[[  6   2   0  10   0]
 [ 69 -18  21 -68   4]
 [  6  -4   0  10   1]
 [  6  -4   0  -9   3]
 [-15   9  -7  29  -1]]
:
[[  0   4   1   3  -1]
 [ 10 -68  10  -9  29]
 [  0  21   0   0  -7]
 [  2 -18  -4  -4   9]
 [  6  69   6   6 -15]]

[[-34  -4  37  23  -9  -1]
 [-18   3  11  17 -12  17]
 [  1  13   3  12  -5  32]
 [  4  17  -9   3  -2  44]
 [ 18  28 -12  -2  -3  52]
 [ 29  37 -18 -11   1  57]
 [ 41  43 -18  -2  -3  67]
 [ 39  25 -50 -13  -5  70]]
:
[[ -1  17  32  44  52  57  67  70]
 [ -9 -12  -5  -2  -3   1  -3  -5]
 [ 23  17  12   3  -2 -11  -2 -13]
 [ 37  11   3  -9 -12 -18 -18 -50]
 [ -4   3  13  17  28  37  43  25]
 [-34 -18   1   4  18  29  41  39]]

[[ -3   3  19]
 [-10 -14 -61]
 [  3  -9 -28]
 [-35  27  42]
 [ 20  13  57]
 [  2  26  59]]
:
[[ 19 -61 -28  42  57  59]
 [  3 -14  -9  27  13  26]
 [ -3 -10   3 -35  20   2]]

[[ 43 -18  12  -4  54  37]
 [-43  18 -13   4 -52 -38]
 [ 48 -13  11  -5  60  36]
 [ 41 -21  15  -4  49  39]
 [ 37 -24   9  16  54  39]
 [ 38 -26  11  13  56  39]
 [-38  27  -8 -16 -54 -39]
 [ 37 -25   9  14  54  39]
 [-55  30 -44  18 -59 -35]
 [ 29 -28   5  10  18  19]
 [ 59 -28  43 -17  65  36]
 [ 25 -14  27 -20  30  17]]
:
[[ 37 -38  36  39  39  39 -39  39 -35  19  36  17]
 [ 54 -52  60  49  54  56 -54  54 -59  18  65  30]
 [ -4   4  -5  -4  16  13 -16  14  18  10 -17 -20]
 [ 12 -13  11  15   9  11  -8   9 -44   5  43  27]
 [-18  18 -13 -21 -24 -26  27 -25  30 -28 -28 -14]
 [ 43 -43  48  41  37  38 -38  37 -55  29  59  25]]

[[-31 -18  -1  39  15   1 -29 -16  32   1  -1]
 [ -8   9  -8  30   3  23 -26  -6  24  13   3]
 [  0  55   4  21 -16  16   3  22 -10 -19  17]
 [ -6 -48   6  -6  23 -12  -6 -23  21  13  -9]
 [ -5 -35  -9 -31  -6 -27   2 -27 -26   9 -19]
 [  6  13  -5  37   5  22 -19   6  30   8   8]
 [ -9 -28 -10 -27  -7 -27   4 -22 -28   8 -14]]
:
[[ -1   3  17  -9 -19   8 -14]
 [  1  13 -19  13   9   8   8]
 [ 32  24 -10  21 -26  30 -28]
 [-16  -6  22 -23 -27   6 -22]
 [-29 -26   3  -6   2 -19   4]
 [  1  23  16 -12 -27  22 -27]
 [ 15   3 -16  23  -6   5  -7]
 [ 39  30  21  -6 -31  37 -27]
 [ -1  -8   4   6  -9  -5 -10]
 [-18   9  55 -48 -35  13 -28]
 [-31  -8   0  -6  -5   6  -9]]

[[ 68  68 -52]
 [  5   8 -23]
 [  0   5 -22]]
:
[[-52 -23 -22]
 [ 68   8   5]
 [ 68   5   0]]

[[ -9 -37 -51   9]
 [ 16  -5  -3   8]
 [ 38  35  42   4]
 [ 34 -41 -33  15]]
:
[[  9   8   4  15]
 [-51  -3  42 -33]
 [-37  -5  35 -41]
 [ -9  16  38  34]]

[[ 31  46  25  35  34  22  30  52  31  19  52  52  30  23  26  31]
 [-15  10 -21  -5  16 -15  28  24  11 -26  29  28  -7 -28  -9   3]]
:
[[ 31   3]
 [ 26  -9]
 [ 23 -28]
 [ 30  -7]
 [ 52  28]
 [ 52  29]
 [ 19 -26]
 [ 31  11]
 [ 52  24]
 [ 30  28]
 [ 22 -15]
 [ 34  16]
 [ 35  -5]
 [ 25 -21]
 [ 46  10]
 [ 31 -15]]
---
[[ -3  -7  -2   3  -6  -5   2  11   2  63  -4  51]
 [ -4  -8 -15  10   0  -1  18   9   3  33  11 -30]
 [-17  10 -12   7 -13  -3 -26  -2 -12 -34   2  -9]
 [ 11   8   5  -4  13   5 -13  17   4  32  -1  33]
 [ 12   2  35   0   9 -15 -22   2  -8  27   4  33]
 [-27  -6  43   0  17   1  -3   5  -2  45   5  -1]
 [  7  -2  -8 -22   5 -30   4  -2 -21  -2  14  13]]
:
[[ 51  -4  63   2  11   2  -5  -6   3  -2  -7  -3]
 [-30  11  33   3   9  18  -1   0  10 -15  -8  -4]
 [ -9   2 -34 -12  -2 -26  -3 -13   7 -12  10 -17]
 [ 33  -1  32   4  17 -13   5  13  -4   5   8  11]
 [ 33   4  27  -8   2 -22 -15   9   0  35   2  12]
 [ -1   5  45  -2   5  -3   1  17   0  43  -6 -27]
 [ 13  14  -2 -21  -2   4 -30   5 -22  -8  -2   7]]

[[ 25  45]
 [-57  55]
 [-52  48]
 [-52  40]
 [ 26  20]
 [-50  39]
 [-50  50]
 [-58  49]
 [ 33  28]
 [ 40  28]
 [-51  46]]
:
[[ 45  25]
 [ 55 -57]
 [ 48 -52]
 [ 40 -52]
 [ 20  26]
 [ 39 -50]
 [ 50 -50]
 [ 49 -58]
 [ 28  33]
 [ 28  40]
 [ 46 -51]]

[[-13   9   2 -35 -25  18 -18  29  -6 -27   7 -27]
 [-32  -1   3  -2   8   0   2 -20   2   6   1  -9]
 [-24  -1   1  -5 -16  -3   1  -8   1  -7   0  25]
 [-11  26  21 -43 -22  27  -6  44  -1 -13   4 -51]
 [-29  25  15 -68 -36  18  -8  38  -5 -31  -7 -59]
 [-48  27  21 -58 -29  25  -3  32  -2 -14   1 -47]]
:
[[-27   7 -27  -6  29 -18  18 -25 -35   2   9 -13]
 [ -9   1   6   2 -20   2   0   8  -2   3  -1 -32]
 [ 25   0  -7   1  -8   1  -3 -16  -5   1  -1 -24]
 [-51   4 -13  -1  44  -6  27 -22 -43  21  26 -11]
 [-59  -7 -31  -5  38  -8  18 -36 -68  15  25 -29]
 [-47   1 -14  -2  32  -3  25 -29 -58  21  27 -48]]

[[22  0 16  0 16  0 22 11  5]
 [33  5 60 33 11 11 27  5  0]
 [33 11 49 11 22  5 38 16  0]
 [ 5  0 49  5  5  5 11 11 22]
 [11  0 27 16 27 16 16  0 11]
 [11  0 33  0  5  0 27  5 11]]
:
[[ 5 11 22  0 16  0 16  0 22]
 [ 0  5 27 11 11 33 60  5 33]
 [ 0 16 38  5 22 11 49 11 33]
 [22 11 11  5  5  5 49  0  5]
 [11  0 16 16 27 16 27  0 11]
 [11  5 27  0  5  0 33  0 11]]

[[-24  27   8  16   2  25]
 [ 60 -36  31  24  51  -2]
 [ 57 -33  32  17  49 -11]]
:
[[ 25   2  16   8  27 -24]
 [ -2  51  24  31 -36  60]
 [-11  49  17  32 -33  57]]

[[-15 -20  23  26  19]
 [ 37  -4   6 -18 -11]
 [ 52   7  -8 -38 -29]
 [  9  32 -31 -28 -28]
 [-20 -30  34  36  32]
 [-37  -7  14  34  23]
 [-17 -22  20  24  22]
 [ 28  26 -30 -38 -29]]
:
[[ 19  26  23 -20 -15]
 [-11 -18   6  -4  37]
 [-29 -38  -8   7  52]
 [-28 -28 -31  32   9]
 [ 32  36  34 -30 -20]
 [ 23  34  14  -7 -37]
 [ 22  24  20 -22 -17]
 [-29 -38 -30  26  28]]
